Below are the code and all the weights of a small trained network. Each question names an input and a target symbol and asks about switching units off, where a switched-off unit gives its printed mean instead of its output.

import numpy as np


def w(rows, s, z=0):
    codes = np.array(rows[::2]) - 128.0
    scale = np.full(codes.shape[1], s)
    scale[-1] = z or s
    return codes * scale


def softmax(a):
    e = np.exp(a - a.max(-1, keepdims=True))
    return e / e.sum(-1, keepdims=True)


def log_softmax(a):
    a = a - a.max(-1, keepdims=True)
    return a - np.log(np.exp(a).sum(-1, keepdims=True))


def net(x, mask):
    ids = ['δεζηπστφω'.index(c) for c in x.split()]
    T = len(ids)
    res = E[ids] + P[:T]
    u = 0
    for l in range(3):
        r = res
        for j in range(2):
            rows = slice(4 * j, 4 * j + 4)
            q, k, v = (r @ M[l][rows].T for M in (Q, K, V))
            z = softmax(np.where(np.tri(T) > 0, q @ k.T / 4**0.5, -1e9)) @ v
            o = O[l][rows]
            res = res + np.where(mask[u + j], z, o[:, -1]) @ o[:, :-1]
        u += 2
    return log_softmax(res[-1] @ U[:, :-1].T + U[:, -1])


Q, K, V, O = {}, {}, {}, {}
E = w([
[97,88,190,150,144,137],'δ',
[130,20,157,91,19,159],'ε',
[198,26,137,157,77,182],'ζ',
[105,112,106,176,128,183],'η',
[109,102,102,182,125,174],'π',
[87,76,144,77,171,191],'σ',
[208,114,173,74,133,145],'τ',
[83,203,95,54,105,163],'φ',
[113,137,53,108,113,7],'ω',
],0.016)
P = w([
[134,150,159,137,97,180],'0',
[83,89,76,129,93,126],'1',
[146,182,139,142,140,149],'2',
[75,98,38,133,124,90],'3',
[150,232,110,144,176,108],'4',
[72,106,2,154,152,60],'5',
[148,232,126,150,191,122],'6',
],0.012)
Q[0] = w([
[159,162,252,135,139,94],'L0H1',
[142,187,190,91,142,103],'L0H1',
[165,120,162,191,210,119],'L0H1',
[138,172,160,184,121,139],'L0H1',
[114,113,39,74,133,70],'L0H2',
[125,120,109,110,118,146],'L0H2',
[162,251,180,149,231,200],'L0H2',
[129,118,84,70,95,153],'L0H2',
],0.037)
K[0] = w([
[79,83,230,207,67,111],'L0H1',
[73,138,228,153,100,49],'L0H1',
[153,61,136,235,185,117],'L0H1',
[87,141,169,170,154,163],'L0H1',
[124,176,39,116,157,22],'L0H2',
[140,138,120,145,108,102],'L0H2',
[15,73,161,131,230,253],'L0H2',
[56,143,155,189,108,87],'L0H2',
],0.031)
V[0] = w([
[135,109,177,44,124,119],'L0H1',
[15,135,215,97,237,73],'L0H1',
[105,122,55,236,112,164],'L0H1',
[48,185,187,103,90,76],'L0H1',
[122,145,149,141,115,186],'L0H2',
[156,116,102,91,253,114],'L0H2',
[152,153,160,87,112,87],'L0H2',
[144,95,134,57,216,111],'L0H2',
],0.0083)
O[0] = w([
[165,105,132,65,181,149,172],'L0H1',
[52,84,185,121,171,1,2],'L0H1',
[151,149,116,212,75,98,172],'L0H1',
[93,134,174,57,79,86,77],'L0H1',
[162,165,166,146,167,90,231],'L0H2',
[148,90,33,116,161,197,47],'L0H2',
[145,112,121,98,104,191,21],'L0H2',
[145,115,20,102,152,206,164],'L0H2',
],0.0069,0.0016)
Q[1] = w([
[109,149,141,61,169,123],'L1H1',
[164,174,251,125,186,186],'L1H1',
[10,75,40,56,118,2],'L1H1',
[182,176,118,152,134,40],'L1H1',
[117,187,176,134,70,73],'L1H2',
[79,254,87,56,202,108],'L1H2',
[255,76,178,148,85,169],'L1H2',
[137,217,104,116,222,157],'L1H2',
],0.032)
K[1] = w([
[162,119,142,104,67,95],'L1H1',
[255,96,166,190,58,118],'L1H1',
[46,87,105,23,154,41],'L1H1',
[80,63,175,190,133,136],'L1H1',
[106,149,134,183,110,203],'L1H2',
[156,121,194,74,145,163],'L1H2',
[35,63,84,138,118,108],'L1H2',
[154,39,246,68,205,150],'L1H2',
],0.035)
V[1] = w([
[105,2,83,71,167,114],'L1H1',
[105,7,137,143,148,164],'L1H1',
[142,122,110,122,113,97],'L1H1',
[152,100,2,145,121,117],'L1H1',
[144,151,117,153,161,150],'L1H2',
[63,93,113,227,148,176],'L1H2',
[121,92,185,55,47,160],'L1H2',
[120,28,24,109,109,38],'L1H2',
],0.003)
O[1] = w([
[117,111,210,127,126,3,106],'L1H1',
[129,117,115,156,179,31,140],'L1H1',
[152,115,114,132,120,132,115],'L1H1',
[160,167,113,199,58,113,127],'L1H1',
[149,148,121,160,114,147,130],'L1H2',
[189,126,51,210,69,189,103],'L1H2',
[143,89,144,132,135,87,229],'L1H2',
[84,107,135,39,154,202,1],'L1H2',
],0.0032,0.0026)
Q[2] = w([
[212,206,128,93,186,70],'L2H1',
[128,4,111,146,102,111],'L2H1',
[144,175,163,227,155,147],'L2H1',
[155,150,72,88,130,163],'L2H1',
[106,61,109,134,118,134],'L2H2',
[158,152,204,141,132,173],'L2H2',
[168,164,160,143,177,161],'L2H2',
[146,55,87,127,115,116],'L2H2',
],0.04)
K[2] = w([
[69,147,159,96,126,254],'L2H1',
[110,181,101,152,112,45],'L2H1',
[172,199,136,108,123,149],'L2H1',
[139,85,97,192,108,137],'L2H1',
[69,161,107,133,163,144],'L2H2',
[137,116,182,124,72,188],'L2H2',
[167,90,166,143,126,157],'L2H2',
[80,176,91,154,167,137],'L2H2',
],0.043)
V[2] = w([
[174,157,43,83,107,24],'L2H1',
[217,65,108,164,167,87],'L2H1',
[133,106,103,163,151,87],'L2H1',
[64,87,122,135,92,165],'L2H1',
[109,43,200,198,190,203],'L2H2',
[145,80,157,186,219,129],'L2H2',
[254,14,140,149,96,34],'L2H2',
[83,164,153,92,85,141],'L2H2',
],0.0073)
O[2] = w([
[105,119,231,114,108,193,2],'L2H1',
[164,96,131,126,77,89,143],'L2H1',
[115,102,154,114,95,128,95],'L2H1',
[116,111,111,128,150,153,168],'L2H1',
[43,125,153,156,190,191,179],'L2H2',
[101,173,173,156,217,172,88],'L2H2',
[120,88,254,107,80,204,157],'L2H2',
[116,132,70,129,94,73,156],'L2H2',
],0.0077,0.0035)
U = w([
[254,140,228,104,222,108,214],'δ',
[70,233,164,80,139,162,80],'ε',
[214,56,169,211,161,140,28],'ζ',
[99,124,138,234,128,135,5],'η',
[89,141,135,226,133,143,51],'π',
[83,18,217,204,212,48,254],'σ',
[132,33,95,105,238,191,165],'τ',
[157,92,122,139,156,61,120],'φ',
[112,79,190,98,83,160,210],'ω',
],0.0048,0.0023)

Each question gives the input, a string of symbols that net reads in full, and the target symbol t.
The units are the heads (4 rows each of Q, K, V and O). Each row of codes is followed by its name. A weight is (code - 128) times the scale printed after its matrix; where a second scale follows, it is the last column's (O and U).
mask holds one flag per head, layer by layer. A switched-off head (its flag False) gives its mean, the last column of its rows in O, instead of its output. The means were averaged over made-up inputs and are rounded, as every weight is.
A unit's drop is (log p(t) with every unit on - log p(t) with that unit switched off) / (log p(t) with every unit on - log p(t) with every unit switched off).
The circuit of an input: a set's keep is (log p(t) with only the set's units on - log p(t) with every unit switched off) / (log p(t) with every unit on - log p(t) with every unit switched off). Starting from all 6 units, units are removed one at a time, each time the one whose removal leaves the highest keep (on an exact tie, the one counted first), for as long as the keep stays at least 0.8.
circuit, biggest first: the units of the circuit, biggest drop first
most important unit: the unit with the biggest drop
heads that matter: for each layer, one digit per head in row order, 1 if its drop is at least 0.15 and else 0, layers parted by /
input σ ε τ π, target τ: heads that matter	11 / 00 / 00
input ω ε σ π, target σ: heads that matter	10 / 10 / 00
input σ τ σ δ, target τ: circuit, biggest first	L0H1; L0H2
input ω ζ ζ φ, target φ: circuit, biggest first	L2H2; L0H1
input σ φ σ π, target φ: circuit, biggest first	L2H2; L0H1
input η π σ τ ε π, target τ: most important unit	L0H2
input φ η φ φ σ η, target φ: heads that matter	10 / 00 / 01
input τ ζ τ σ σ, target τ: circuit, biggest first	L0H2; L0H1
input ζ ζ ε ζ σ, target τ: heads that matter	01 / 00 / 00
input σ ε φ π, target φ: circuit, biggest first	L2H2; L0H2
input δ ε ζ σ δ ζ, target σ: circuit, biggest first	L0H1; L1H1
input δ τ ζ φ ε δ, target φ: heads that matter	00 / 00 / 01
input δ σ η ω φ δ, target ω: heads that matter	10 / 10 / 10
input σ φ σ τ, target φ: heads that matter	10 / 00 / 01
input τ σ ζ ω, target ω: heads that matter	00 / 00 / 11
input π π τ ω σ ζ, target ω: most important unit	L2H1
input σ ω σ τ φ σ, target φ: heads that matter	11 / 00 / 01
input ω ω η ω η τ, target ω: circuit, biggest first	L0H2; L2H1; L2H2
input δ ω τ ζ, target ω: circuit, biggest first	L2H1; L2H2
input σ η τ ε, target τ: most important unit	L0H1
input σ σ ε ω δ π, target ω: heads that matter	00 / 00 / 11
input σ σ ζ ε, target σ: circuit, biggest first	L0H1; L0H2; L1H1
